Below is a small trained network, with its code and all its weights. Each question gives an input and a class and asks what happens when units are switched off, that is, made to give their printed mean instead of their output.

import numpy as np


def w(rows, s, z=0):
    codes = np.array(rows[::2]) - 128.0
    scale = np.full(codes.shape[1], s)
    scale[-1] = z or s
    return codes * scale


def norm(h):
    return h / np.sqrt((h * h).mean(-1, keepdims=True) + 1e-5)


def f(y):
    return np.maximum(y, 0)


def log_softmax(a):
    a = a - a.max(-1, keepdims=True)
    return a - np.log(np.exp(a).sum(-1, keepdims=True))


def net(x, mask):
    res = np.array(x, float).reshape(1, 6) / 4 @ E
    u = 0
    for l in range(3):
        y = f(norm(res) @ A[l][:, :-1].T + A[l][:, -1])
        res = res + np.where(mask[u : u + 11], y, B[l][:, -1]) @ B[l][:, :-1]
        u += 11
    return log_softmax(norm(res)[-1] @ U[:, :-1].T + U[:, -1])


A, B = {}, {}
E = w([
[93,253,174,156,154],'x0',
[49,152,54,120,107],'x1',
[94,17,140,182,91],'x2',
[104,108,174,60,56],'x3',
[160,205,76,138,46],'x4',
[132,115,195,87,86],'x5',
],0.0069)
A[0] = w([
[140,103,183,110,164,166],'L0N0',
[13,136,148,112,205,207],'L0N1',
[76,109,34,135,80,255],'L0N2',
[119,127,60,173,188,56],'L0N3',
[62,164,123,165,130,98],'L0N4',
[143,144,54,2,159,150],'L0N5',
[74,99,189,205,161,88],'L0N6',
[160,127,182,201,76,74],'L0N7',
[137,134,60,177,141,88],'L0N8',
[210,109,107,210,173,137],'L0N9',
[115,131,152,39,194,93],'L0N10',
],0.0094,0.0038)
B[0] = w([
[166,131,171,116,208,200],'L0N0',
[60,118,149,208,95,239],'L0N1',
[33,92,110,152,77,255],'L0N2',
[146,115,75,229,175,175],'L0N3',
[166,129,140,130,40,176],'L0N4',
[139,91,189,131,108,206],'L0N5',
[151,187,157,81,79,195],'L0N6',
[133,117,161,183,189,161],'L0N7',
[127,147,128,214,191,174],'L0N8',
[102,103,152,144,99,209],'L0N9',
[1,106,120,163,210,180],'L0N10',
],0.0087,0.0058)
A[1] = w([
[245,95,87,128,54,118],'L1N0',
[105,166,156,124,166,169],'L1N1',
[93,95,89,129,75,96],'L1N2',
[181,142,114,197,146,180],'L1N3',
[160,103,166,46,101,1],'L1N4',
[69,86,127,175,111,196],'L1N5',
[96,90,51,149,89,203],'L1N6',
[133,75,224,164,67,218],'L1N7',
[122,128,14,196,147,41],'L1N8',
[138,116,186,240,60,136],'L1N9',
[187,66,147,81,232,198],'L1N10',
],0.011,0.0028)
B[1] = w([
[112,149,157,136,208,149],'L1N0',
[94,108,165,129,68,169],'L1N1',
[17,87,114,120,48,178],'L1N2',
[174,188,199,170,94,174],'L1N3',
[97,160,34,134,188,146],'L1N4',
[201,143,173,135,119,240],'L1N5',
[87,92,141,138,51,203],'L1N6',
[148,163,140,82,159,254],'L1N7',
[104,98,52,220,160,177],'L1N8',
[159,150,173,118,204,249],'L1N9',
[143,118,2,114,15,184],'L1N10',
],0.0093,0.0097)
A[2] = w([
[94,104,118,108,97,57],'L2N0',
[159,89,115,149,186,166],'L2N1',
[168,76,120,154,176,74],'L2N2',
[79,133,100,165,181,138],'L2N3',
[116,151,176,164,173,64],'L2N4',
[140,179,98,152,95,5],'L2N5',
[91,93,93,122,123,34],'L2N6',
[204,9,121,95,189,71],'L2N7',
[91,91,108,126,149,75],'L2N8',
[98,90,109,117,98,89],'L2N9',
[125,215,155,222,68,201],'L2N10',
],0.013,0.0027)
B[2] = w([
[202,121,157,86,127,154],'L2N0',
[35,151,89,113,73,149],'L2N1',
[77,176,91,94,83,146],'L2N2',
[92,122,56,232,163,155],'L2N3',
[91,61,117,141,128,181],'L2N4',
[255,95,197,88,64,142],'L2N5',
[165,159,200,185,145,145],'L2N6',
[158,138,16,66,159,162],'L2N7',
[115,141,121,123,161,141],'L2N8',
[83,188,178,68,186,159],'L2N9',
[198,22,90,95,154,249],'L2N10',
],0.0081,0.012)
U = w([
[82,162,59,110,178,65],'0',
[208,120,135,72,116,196],'1',
[120,107,112,254,139,195],'2',
[104,188,116,153,120,2],'3',
[167,149,213,152,193,143],'4',
[98,226,161,81,113,43],'5',
[36,106,167,99,69,183],'6',
[156,127,34,78,127,88],'7',
],0.021,0.0081)

Each question gives the input, the list of numbers given to net, and the class t.
The units are the neurons (one row each of A and B). Each row of codes is followed by its name. A weight is (code - 128) times the scale printed after its matrix; where a second scale follows, it is the last column's (A, B and U).
mask holds one flag per neuron, layer by layer. A switched-off neuron (its flag False) gives its mean, the last column of its row in B, instead of its output. The means were averaged over made-up inputs and are rounded, as every weight is.
A unit's drop is (log p(t) with every unit on - log p(t) with that unit switched off) / (log p(t) with every unit on - log p(t) with every unit switched off).
The circuit of an input: a set's keep is (log p(t) with only the set's units on - log p(t) with every unit switched off) / (log p(t) with every unit on - log p(t) with every unit switched off). Starting from the 12 units with the biggest drops (on a tie, the unit counted first), units are removed one at a time, each time the one whose removal leaves the highest keep (on an exact tie, the one counted first), for as long as the keep stays at least 0.8.
circuit, biggest first: the units of the circuit, biggest drop first
most important unit: the unit with the biggest drop
k most important neurons: the k neurons with the biggest drops, biggest first
top k neurons in layer l: the k neurons of layer l with the biggest drops, biggest first
input [-6,8,-6,1,3,-4], class 2: most important unit	L1N8
input [0,-5,-1,0,-2,0], class 1: circuit, biggest first	[L1N10 L0N2]
input [-2,5,-6,3,3,-6], class 6: top 2 neurons in layer 1	[L1N6 L1N2]
input [-2,0,1,-6,-3,6], class 7: circuit, biggest first	[L1N10 L0N0 L0N2]
input [2,-7,-2,-5,2,5], class 1: circuit, biggest first	[L1N10 L0N1 L0N2]
input [6,0,4,7,-6,-5], class 4: circuit, biggest first	[L0N2 L1N2]
input [-2,-1,-3,-1,5,3], class 4: top 2 neurons in layer 1	[L1N8 L1N10]
input [6,-3,7,7,7,2], class 4: top 2 neurons in layer 1	[L1N9 L1N10]
input [2,0,-6,-3,-7,1], class 2: 2 most important neurons	[L0N10 L2N3]
input [-7,-1,7,-6,3,8], class 6: top 2 neurons in layer 1	[L1N2 L1N6]
input [-2,-6,-6,-7,7,4], class 4: 3 most important neurons	[L1N0 L0N9 L0N0]
input [5,-3,-8,-5,4,0], class 1: 2 most important neurons	[L2N10 L1N9]
input [4,-5,-2,0,8,-3], class 1: top 2 neurons in layer 1	[L1N7 L1N5]
input [-6,-1,-3,3,4,7], class 0: top neuron in layer 0	[L0N1]
input [2,-5,-4,6,-1,0], class 6: 2 most important neurons	[L0N10 L2N10]
input [8,-5,-4,2,5,8], class 1: top 2 neurons in layer 0	[L0N1 L0N5]
input [-1,4,-5,2,-5,2], class 2: 2 most important neurons	[L0N10 L0N1]
input [-4,1,-6,-8,8,6], class 2: 2 most important neurons	[L1N0 L1N8]
input [0,-7,0,-2,2,-1], class 1: top 2 neurons in layer 0	[L0N1 L0N2]
input [-6,-5,1,5,-7,-8], class 7: top neuron in layer 2	[L2N7]
input [-7,3,-4,2,4,3], class 6: 2 most important neurons	[L0N2 L1N2]
input [7,3,-2,-3,7,2], class 1: 2 most important neurons	[L2N10 L2N5]
